Below are the code and all the weights of a small trained network. Each question names an input and a class and asks about switching units off, where a switched-off unit gives its printed mean instead of its output.

import numpy as np


def w(rows, s, z=0):
    codes = np.array(rows[::2]) - 128.0
    scale = np.full(codes.shape[1], s)
    scale[-1] = z or s
    return codes * scale


def norm(h):
    return h / np.sqrt((h * h).mean(-1, keepdims=True) + 1e-5)


def f(y):
    return np.maximum(y, 0)


def log_softmax(a):
    a = a - a.max(-1, keepdims=True)
    return a - np.log(np.exp(a).sum(-1, keepdims=True))


def net(x, mask):
    res = np.array(x, float).reshape(1, 5) / 4 @ E
    u = 0
    for l in range(2):
        y = f(norm(res) @ A[l][:, :-1].T + A[l][:, -1])
        res = res + np.where(mask[u : u + 12], y, B[l][:, -1]) @ B[l][:, :-1]
        u += 12
    return log_softmax(norm(res)[-1] @ U[:, :-1].T + U[:, -1])


A, B = {}, {}
E = w([
[2,198,139],'x0',
[133,129,127],'x1',
[119,7,183],'x2',
[77,94,33],'x3',
[129,127,128],'x4',
],0.0081)
A[0] = w([
[75,62,149,40],'L0N1',
[63,142,159,18],'L0N2',
[137,155,177,33],'L0N3',
[26,72,28,26],'L0N4',
[58,41,177,48],'L0N5',
[124,121,218,58],'L0N6',
[80,65,209,31],'L0N7',
[116,197,82,25],'L0N8',
[39,142,162,1],'L0N9',
[6,131,185,14],'L0N10',
[105,175,247,40],'L0N11',
[74,51,179,3],'L0N12',
],0.013,0.0044)
B[0] = w([
[198,188,193,191],'L0N1',
[149,84,65,170],'L0N2',
[79,123,139,148],'L0N3',
[15,88,214,255],'L0N4',
[217,202,204,230],'L0N5',
[67,102,169,185],'L0N6',
[222,190,229,208],'L0N7',
[200,184,172,186],'L0N8',
[154,77,37,191],'L0N9',
[155,55,12,233],'L0N10',
[4,82,145,211],'L0N11',
[219,207,197,198],'L0N12',
],0.027,0.0053)
A[1] = w([
[48,98,179,99],'L1N1',
[104,148,65,70],'L1N2',
[126,130,137,1],'L1N3',
[145,139,181,199],'L1N4',
[95,255,95,66],'L1N5',
[80,252,87,146],'L1N6',
[159,55,77,149],'L1N7',
[98,98,122,81],'L1N8',
[116,211,126,67],'L1N9',
[81,97,182,114],'L1N10',
[202,13,82,160],'L1N11',
[93,158,30,61],'L1N12',
],0.018,0.0028)
B[1] = w([
[64,202,73,241],'L1N1',
[159,106,52,158],'L1N2',
[118,133,121,128],'L1N3',
[77,144,53,254],'L1N4',
[215,184,248,182],'L1N5',
[233,119,253,188],'L1N6',
[149,180,56,199],'L1N7',
[124,173,105,169],'L1N8',
[122,209,141,175],'L1N9',
[86,168,78,223],'L1N10',
[162,69,31,238],'L1N11',
[214,76,54,176],'L1N12',
],0.028,0.0074)
U = w([
[199,161,220,132],'0',
[182,69,19,123],'1',
[108,157,106,204],'2',
[2,174,117,116],'3',
[125,146,109,188],'4',
[98,67,146,42],'5',
[68,4,183,4],'6',
],0.012,0.011)

Each question gives the input, the list of numbers given to net, and the class t.
The units are the neurons (one row each of A and B). Each row of codes is followed by its name. A weight is (code - 128) times the scale printed after its matrix; where a second scale follows, it is the last column's (A, B and U).
mask holds one flag per neuron, layer by layer. A switched-off neuron (its flag False) gives its mean, the last column of its row in B, instead of its output. The means were averaged over made-up inputs and are rounded, as every weight is.
A unit's drop is (log p(t) with every unit on - log p(t) with that unit switched off) / (log p(t) with every unit on - log p(t) with every unit switched off).
The circuit of an input: a set's keep is (log p(t) with only the set's units on - log p(t) with every unit switched off) / (log p(t) with every unit on - log p(t) with every unit switched off). Starting from the 12 units with the biggest drops (on a tie, the unit counted first), units are removed one at a time, each time the one whose removal leaves the highest keep (on an exact tie, the one counted first), for as long as the keep stays at least 0.8.
units of the circuit, in order: the units of the circuit, biggest drop first
most important unit: the unit with the biggest drop
top k neurons: the k neurons with the biggest drops, biggest first
top k neurons in layer l: the k neurons of layer l with the biggest drops, biggest first
drop when u is switched off: that unit's drop, to one decimal
input [1,-8,3,8,1], class 3: units of the circuit, in order	L0N4
input [-7,6,-8,-5,-8], class 0: top 2 neurons	L0N10; L0N4
input [8,3,6,-6,-5], class 1: top 4 neurons in layer 0	L0N10; L0N9; L0N4; L0N2
input [7,2,2,-5,7], class 1: top 3 neurons in layer 0	L0N10; L0N9; L0N4
input [7,4,3,5,6], class 1: top 3 neurons	L0N10; L0N9; L1N11
input [8,-4,-3,7,3], class 1: units of the circuit, in order	L0N10; L1N12
input [-4,-1,-3,-5,3], class 3: top 2 neurons	L0N10; L0N9
input [8,-4,4,7,2], class 1: top 3 neurons in layer 0	L0N10; L0N9; L0N2
input [6,1,-6,-1,5], class 0: top 4 neurons	L0N8; L1N6; L1N5; L1N4
input [-5,-8,8,8,1], class 0: top 2 neurons	L0N5; L0N11
input [-2,7,-8,8,-1], class 0: top 3 neurons in layer 0	L0N8; L0N11; L0N6
input [-7,7,-8,5,5], class 0: top 2 neurons in layer 1	L1N5; L1N6
input [-5,1,7,8,-1], class 3: top 2 neurons in layer 1	L1N4; L1N6
input [-2,-7,-6,8,1], class 3: top neuron	L0N4
input [8,-6,-4,-8,3], class 1: top 2 neurons	L0N4; L0N10
input [-6,4,-3,-3,-5], class 1: top 2 neurons	L0N4; L0N5
input [7,7,-5,5,-2], class 1: top 2 neurons	L0N5; L1N12
input [8,5,6,-5,1], class 1: top 4 neurons in layer 0	L0N10; L0N9; L0N4; L0N11
input [-5,5,-4,-8,0], class 3: drop when L1N3 is switched off	0.0
input [-6,1,8,0,-3], class 0: drop when L0N10 is switched off	0.2
input [5,0,-7,-4,6], class 0: most important unit	L0N4
input [4,0,-6,-2,-3], class 0: drop when L0N4 is switched off	0.1
